array([[130, 129, 137, 125, 128, 129, 127, 131, 128, 125, 124, 137, 132,
        130],
       [126, 130, 110, 129, 122, 127, 129, 122, 123, 134, 134, 110, 126,
        123],
       [120, 125, 118, 135, 128, 123, 116, 119, 123, 133, 125, 114, 122,
        117],
       [111, 111, 123, 138, 130, 110, 108, 112, 123, 129, 107, 120, 115,
        115],
       [110, 116, 110, 140, 130, 114, 110, 109, 122, 136, 118, 106, 114,
        110],
       [105, 109, 112, 143, 135, 107, 109, 106, 126, 135, 112, 110, 108,
        110],
       [115, 117, 123, 139, 131, 119, 110, 117, 125, 132, 117, 119, 118,
        118]]) >> 118

array([[140, 135, 133, 136, 122, 127, 118, 135, 119, 116, 125, 129, 132],
       [130, 127, 127, 125, 111, 112, 134, 132, 134, 118, 127, 118, 123],
       [131, 121, 122, 123, 124, 128, 137, 122, 126, 127, 138, 124, 120],
       [108, 126, 114, 127, 117, 108, 115, 123, 125, 118, 131, 105, 121],
       [125, 127, 135, 122, 123, 130, 123, 128, 132, 115, 122, 127, 136],
       [118, 137, 132, 127, 122, 127, 123, 115, 120, 119, 134, 129, 141],
       [123, 130, 137, 131, 128, 132, 124, 126, 121, 117, 135, 132, 140],
       [123, 128, 132, 123, 128, 125, 127, 129, 140, 123, 117, 123, 134],
       [125, 131, 133, 121, 122, 124, 137, 121, 133, 118, 126, 127, 135],
       [133, 119, 132, 124, 134, 133, 126, 129, 133, 133, 147, 137, 132],
       [123, 126, 122, 127, 136, 135, 123, 122, 132, 131, 133, 136, 126],
       [140, 121, 136, 119, 131, 133, 129, 127, 131, 135, 133, 135, 137]]) >> 137

array([[111, 117, 113, 150, 120, 135, 117, 135, 106, 154, 107],
       [148, 154, 142, 102, 106, 126, 125, 104, 132, 147, 149],
       [103, 118, 122, 153, 145, 103, 112, 111, 104, 135, 136],
       [113, 116, 128, 133, 154, 102, 142, 154, 119, 150, 145],
       [130, 126, 101, 147, 118, 123, 103, 138, 108, 151, 130]]) >> 130

array([[136, 109, 133, 108, 129, 134, 108, 134, 111, 134, 131, 134, 101],
       [112, 110, 118, 112, 125, 132, 115, 124, 114, 128, 130, 131, 120],
       [130, 114, 133, 106, 124, 136, 114, 135, 113, 134, 132, 136, 109],
       [140, 124, 143, 125, 123, 133, 129, 138, 124, 135, 139, 134, 126],
       [112, 117, 121, 119, 129, 127, 120, 119, 115, 128, 126, 127, 125],
       [126, 109, 128, 105, 125, 132, 114, 129, 110, 130, 132, 132, 114],
       [137, 148, 138, 149, 130, 128, 148, 131, 143, 129, 129, 127, 151]]) >> 151

array([[117, 142, 132, 139, 127, 116, 131, 118, 141, 124, 132, 113, 123,
        130],
       [119, 115, 126, 111, 129, 106, 115, 120, 131, 140, 108, 119, 106,
        102],
       [104, 120, 136, 116, 139, 121, 121, 143, 137, 125, 137, 137,  99,
        126],
       [147, 140, 126, 124, 125, 114, 119, 110, 146, 118, 125, 121, 126,
        130],
       [136, 125, 126, 122, 131, 112, 110, 121, 127, 127, 112, 126, 101,
        114]]) >> 114

array([[132, 116, 117, 125, 124, 116, 118],
       [131, 114, 115, 125, 124, 119, 113],
       [132, 120, 119, 130, 129, 119, 125],
       [126, 144, 141, 135, 128, 131, 149],
       [130, 123, 123, 129, 126, 120, 124],
       [126, 144, 141, 134, 130, 132, 150],
       [122, 136, 130, 134, 130, 135, 146],
       [125, 111, 115, 127, 121, 124, 109],
       [125, 143, 142, 136, 129, 132, 148],
       [131, 118, 121, 125, 124, 116, 119],
       [127, 144, 141, 135, 130, 130, 150]]) >> 150

array([[124, 133, 122, 130, 124, 127, 130, 127, 133, 133, 127, 127, 122,
        123, 141, 130],
       [120, 121, 124, 123, 129, 127, 128, 126, 130, 129, 123, 135, 133,
        133, 121, 129],
       [131, 124, 131, 130, 130, 128, 128, 128, 128, 128, 127, 126, 126,
        132, 119, 128],
       [140, 118, 138, 138, 132, 128, 130, 128, 130, 129, 125, 116, 115,
        138, 104, 129],
       [137, 117, 136, 135, 132, 128, 129, 127, 129, 129, 125, 120, 119,
        138, 105, 129],
       [146, 125, 138, 146, 130, 128, 132, 128, 133, 133, 128, 107, 104,
        133, 114, 130],
       [140, 130, 134, 140, 128, 128, 130, 129, 131, 131, 130, 114, 112,
        127, 126, 129],
       [121, 133, 122, 123, 125, 128, 127, 128, 128, 128, 129, 134, 134,
        122, 142, 128]]) >> 128

array([[128, 131, 131, 129, 128, 131, 127, 126, 126, 142, 127],
       [140, 130, 122, 128, 131, 144, 130, 127, 130, 137, 128],
       [124, 125, 128, 127, 128, 114, 127, 128, 126, 130, 127],
       [133, 140, 125, 129, 126, 137, 126, 131, 112, 120, 128],
       [126, 141, 133, 133, 124, 148, 127, 133, 121, 111, 132],
       [135, 126, 127, 128, 130, 143, 130, 124, 133, 140, 128],
       [133, 122, 113, 126, 130, 109, 132, 128, 109, 141, 126],
       [134, 111, 109, 127, 133,  98, 140, 129, 122, 155, 126]]) >> 126
---
[[143 132 135 143]
 [132 132 125 131]
 [153 135 138 153]] yields 132

[150 108 151 158 143 128] yields 143

[[141 132 142 145 104]
 [143 130 141 144 104]
 [133 133 120 120 138]] yields 104

[[123 152 139 135 112 128]
 [118 142 131 131 134 135]
 [111 107 114 133 151 130]] yields 112

[[146 158 132 122 147 127]
 [154 146 115 128 147 111]
 [144 157 128 122 146 121]] yields 147

[153 148 113 153 147 147 102] yields 147

[117 100 116 141 158 126] yields 158

[[135 129 135 125]
 [142 139 138 106]] yields 142

[[125 137 115 101 131 135 131]
 [125 141 122 121 139 113 122]] yields 131

[135 121 125 138 104 119 126] yields 104
---
array([[128, 136, 115, 112],
       [117, 117, 125, 106]]) | 112

array([128, 105, 122, 131, 132,  98, 138]) | 105

array([[131, 138, 131, 141, 137, 125, 145],
       [124, 125, 122, 120, 108, 135, 115],
       [104, 122, 115, 126, 137, 141, 134]]) | 108

array([[129, 104, 158, 135, 125],
       [129, 143, 129, 126, 136],
       [117, 129, 137, 151, 113]]) | 113

array([140, 148,  99, 108, 131]) | 108

array([125, 119, 151, 145, 118, 124, 128]) | 119
---
[115 120 121  98 103 112 147] -> 112
[126 145 123 102] -> 123
[154 138 139 116 126 114] -> 126
[100 149 155 107 130 143 131] -> 143
[145 101 120 111 134] -> 111
[141 107 122 138  99] -> 138
---
[[142 127 119 143 121 106]
 [135 127 119 137 124 130]] -> 143

[[154 139 136 128 134]
 [145 137 141 129 124]] -> 136

[[110 137 136 131 148 126 122]
 [103 121 128 110 123 118 137]] -> 148

[[116 148 122 145 117]
 [155 110 144 151 147]] -> 122

[[128 131 127 151 135]
 [116 104 128 153 124]] -> 127

[[122 105 152 115]
 [113 104 135 116]] -> 105

[[134 119 129 138 127 129 149]
 [130 142 119 138 105 110 132]] -> 127
---
126,136,140,134,151
126,115,117,136,126
141,133,135,107,131
ans = 117, 151

147,150,129,128,147 ans = 129, 150

143,137,135,114,140,138,120
126,143,138,146,140,142,113
132,126,105,144,127,124,125
ans = 146, 146

141,123,138,125,125
105,130,119,131,134
131,137,104,111,114
ans = 119, 141

133,153,107,138,123,129,121 ans = 138, 153

114,125,100,124,119,103,147
152,107,147,149,101,129,130
140,131,136,123,136,137,124
ans = 149, 152
---
[130 103 122 111 119 113 119] Answer: 119
[130 136 120 135 154 139 129] Answer: 129
[117 122 124 138 149] Answer: 149
[111 134 130 145 153] Answer: 153
[149 141 117 132 132 155 146] Answer: 146
[101 150 124 100 142] Answer: 142
[155 150 132 128] Answer: 128
[125 143 112 111 156 122] Answer: 122
[138 155 142 141 106 134] Answer: 134
---
100  149  110  116  153  112  131 Answer: 116
100  118  143  137  134 Answer: 134
106  146  107  122  121 Answer: 121
138  119  148  128  155  157  130 Answer: 138
142  116  132  101  131 Answer: 131
126  108  150  130  131  145  139 Answer: 131
119  118  124   99  144 Answer: 119
---
Q:
[[127 103 141 108 120 112 141]
 [131 119 121 138 131 131 124]]
A: 131

Q:
[[111 122 143 123 100 137 112]
 [129 123 119 135 127 114 144]
 [117 116 142 117 100 138 122]]
A: 114

Q:
[[104 132 136 151 125 151 121]
 [145 101 131 156 152 106 114]]
A: 106

Q:
[[131 107 120 131 128 135 103]
 [125 127 132 142 126 109 145]
 [117 147 139 144 128 121 114]]
A: 109

Q:
[[120 114 147  99]
 [144 137 144 110]
 [116 130 113 153]]
A: 144

Q:
[[140 143 144 140 144 145 145]
 [146 149 141 148 138 141 136]
 [144 146 143 145 140 141 141]]
A: 141

Q:
[[132 130 148 138 132]
 [121 157 115 120 113]
 [130 132 117 114 124]]
A: 120

Q:
[[132 104 144 139 113]
 [141 105 140 128 116]
 [131 122 109 139 133]]
A: 128
---
[[112 132 123 135 112 119]
 [152 106 111 124 151 125]
 [116 133 137 130 111 125]] -> 111

[[105 136 123 137 152 115 123]
 [140 133 135 135 146 124 127]
 [143 148 106 112 148 103 121]] -> 135

[[141 118 146 107 108 121 124]
 [141 121 138 104 106 141 138]
 [141 118 146 107 109 119 123]] -> 138

[[124 120 105 115 153]
 [130 137 139 131 106]
 [126 120 105 128 153]] -> 139

[[152 138 128 126 129]
 [125 114 151 128 109]
 [124 120 127 110 142]] -> 151

[[107 126 131 115]
 [107 124 133 117]
 [108 129 137 116]] -> 133
